Below is a small trained network, with its code and all its weights. Each question gives an input and a class and asks what happens when units are switched off, that is, made to give their printed mean instead of their output.

import numpy as np


def w(rows, s, z=0):
    codes = np.array(rows[::2]) - 128.0
    scale = np.full(codes.shape[1], s)
    scale[-1] = z or s
    return codes * scale


def norm(h):
    return h / np.sqrt((h * h).mean(-1, keepdims=True) + 1e-5)


def f(y):
    return np.maximum(y, 0)


def log_softmax(a):
    a = a - a.max(-1, keepdims=True)
    return a - np.log(np.exp(a).sum(-1, keepdims=True))


def net(x, mask):
    res = np.array(x, float).reshape(1, 2) / 4 @ E
    u = 0
    for l in range(4):
        y = f(norm(res) @ A[l][:, :-1].T + A[l][:, -1])
        res = res + np.where(mask[u : u + 4], y, B[l][:, -1]) @ B[l][:, :-1]
        u += 4
    return log_softmax(norm(res)[-1] @ U[:, :-1].T + U[:, -1])


A, B = {}, {}
E = w([
[71,183,116,78,78,59,1],'x0',
[138,60,217,29,186,121,55],'x1',
],0.0096)
A[0] = w([
[96,132,110,112,149,141,138,45],'L0N1',
[134,105,187,156,128,165,115,2],'L0N2',
[136,116,220,1,154,149,60,152],'L0N3',
[165,95,130,119,158,200,96,87],'L0N4',
],0.0099,0.0028)
B[0] = w([
[126,172,214,91,159,84,132,128],'L0N1',
[115,134,130,128,158,106,104,142],'L0N2',
[65,137,201,142,10,154,120,246],'L0N3',
[107,102,95,190,152,65,76,159],'L0N4',
],0.012)
A[1] = w([
[211,140,115,112,147,255,130,66],'L1N1',
[40,63,132,241,85,66,59,57],'L1N2',
[81,160,143,219,200,110,141,23],'L1N3',
[84,228,79,6,124,41,15,252],'L1N4',
],0.0062,0.0024)
B[1] = w([
[126,149,150,102,132,85,81,146],'L1N1',
[131,91,131,115,156,179,163,254],'L1N2',
[176,127,92,110,135,97,122,158],'L1N3',
[81,50,190,111,9,124,110,243],'L1N4',
],0.016,0.0063)
A[2] = w([
[87,156,226,88,102,124,67,215],'L2N1',
[77,11,188,115,95,180,104,73],'L2N2',
[111,148,131,206,133,179,162,121],'L2N3',
[8,144,216,147,2,101,73,253],'L2N4',
],0.008,0.0041)
B[2] = w([
[108,144,119,179,4,56,182,191],'L2N1',
[141,108,218,129,139,128,122,200],'L2N2',
[109,149,154,106,113,136,59,150],'L2N3',
[127,91,224,124,88,68,208,255],'L2N4',
],0.017,0.019)
A[3] = w([
[179,65,4,91,253,143,159,61],'L3N1',
[73,196,89,57,106,67,144,172],'L3N2',
[209,56,202,165,248,180,151,77],'L3N3',
[106,146,179,140,177,182,141,2],'L3N4',
],0.0073,0.0034)
B[3] = w([
[87,198,110,156,102,106,103,187],'L3N1',
[183,168,142,245,59,168,231,195],'L3N2',
[72,98,58,82,132,89,70,253],'L3N3',
[122,97,149,138,185,91,149,137],'L3N4',
],0.011,0.0033)
U = w([
[105,4,147,78,236,147,69,85],'0',
[119,72,218,132,22,98,194,208],'1',
[74,131,2,139,163,73,59,188],'2',
[200,121,106,71,169,160,134,3],'3',
[195,240,76,212,87,199,173,192],'4',
[153,154,141,78,184,193,120,28],'5',
[188,140,120,63,156,162,136,28],'6',
[170,140,95,44,152,111,143,28],'7',
],0.014,0.0059)

Each question gives the input, the list of numbers given to net, and the class t.
The units are the neurons (one row each of A and B). Each row of codes is followed by its name. A weight is (code - 128) times the scale printed after its matrix; where a second scale follows, it is the last column's (A, B and U).
mask holds one flag per neuron, layer by layer. A switched-off neuron (its flag False) gives its mean, the last column of its row in B, instead of its output. The means were averaged over made-up inputs and are rounded, as every weight is.
A unit's drop is (log p(t) with every unit on - log p(t) with that unit switched off) / (log p(t) with every unit on - log p(t) with every unit switched off).
The circuit of an input: a set's keep is (log p(t) with only the set's units on - log p(t) with every unit switched off) / (log p(t) with every unit on - log p(t) with every unit switched off). Starting from the 12 units with the biggest drops (on a tie, the unit counted first), units are removed one at a time, each time the one whose removal leaves the highest keep (on an exact tie, the one counted first), for as long as the keep stays at least 0.8.
circuit, biggest first: the units of the circuit, biggest drop first
top k neurons: the k neurons with the biggest drops, biggest first
k most important neurons of layer l: the k neurons of layer l with the biggest drops, biggest first
drop when u is switched off: that unit's drop, to one decimal
input [-3,-8], class 4: top 2 neurons	(L2N4 L0N3)
input [-4,2], class 0: most important neuron of layer 2	(L2N1)
input [-6,3], class 0: top 3 neurons	(L2N1 L0N4 L2N4)
input [-5,2], class 2: 3 most important neurons of layer 2	(L2N4 L2N1 L2N2)
input [0,-6], class 4: top 3 neurons	(L1N4 L0N3 L2N4)
input [-6,2], class 2: top 2 neurons	(L0N3 L2N4)
input [-2,-2], class 4: circuit, biggest first	(L2N2 L1N4 L0N3 L2N4)
input [-1,-5], class 4: circuit, biggest first	(L1N4 L0N3 L2N4 L2N2)
input [-7,-8], class 4: circuit, biggest first	(L2N4 L0N3 L1N4)
input [-1,-4], class 4: top 3 neurons	(L1N4 L0N3 L2N4)
input [-4,-1], class 2: 2 most important neurons of layer 2	(L2N4 L2N1)
input [-5,-3], class 2: 2 most important neurons of layer 3	(L3N3 L3N2)
input [-8,-5], class 4: top 3 neurons	(L2N2 L2N4 L0N3)
input [-4,-8], class 4: top neuron	(L2N4)
input [-6,1], class 2: top 4 neurons	(L0N3 L2N4 L1N4 L2N1)
input [1,-7], class 4: top 2 neurons	(L1N4 L0N3)
input [-7,-1], class 2: top 3 neurons	(L0N3 L2N4 L2N1)
input [-8,3], class 2: 2 most important neurons of layer 3	(L3N3 L3N1)
input [-8,1], class 2: drop when L1N4 is switched off	0.4
input [-5,-7], class 4: drop when L2N4 is switched off	0.8
input [-4,-2], class 2: drop when L2N2 is switched off	0.2
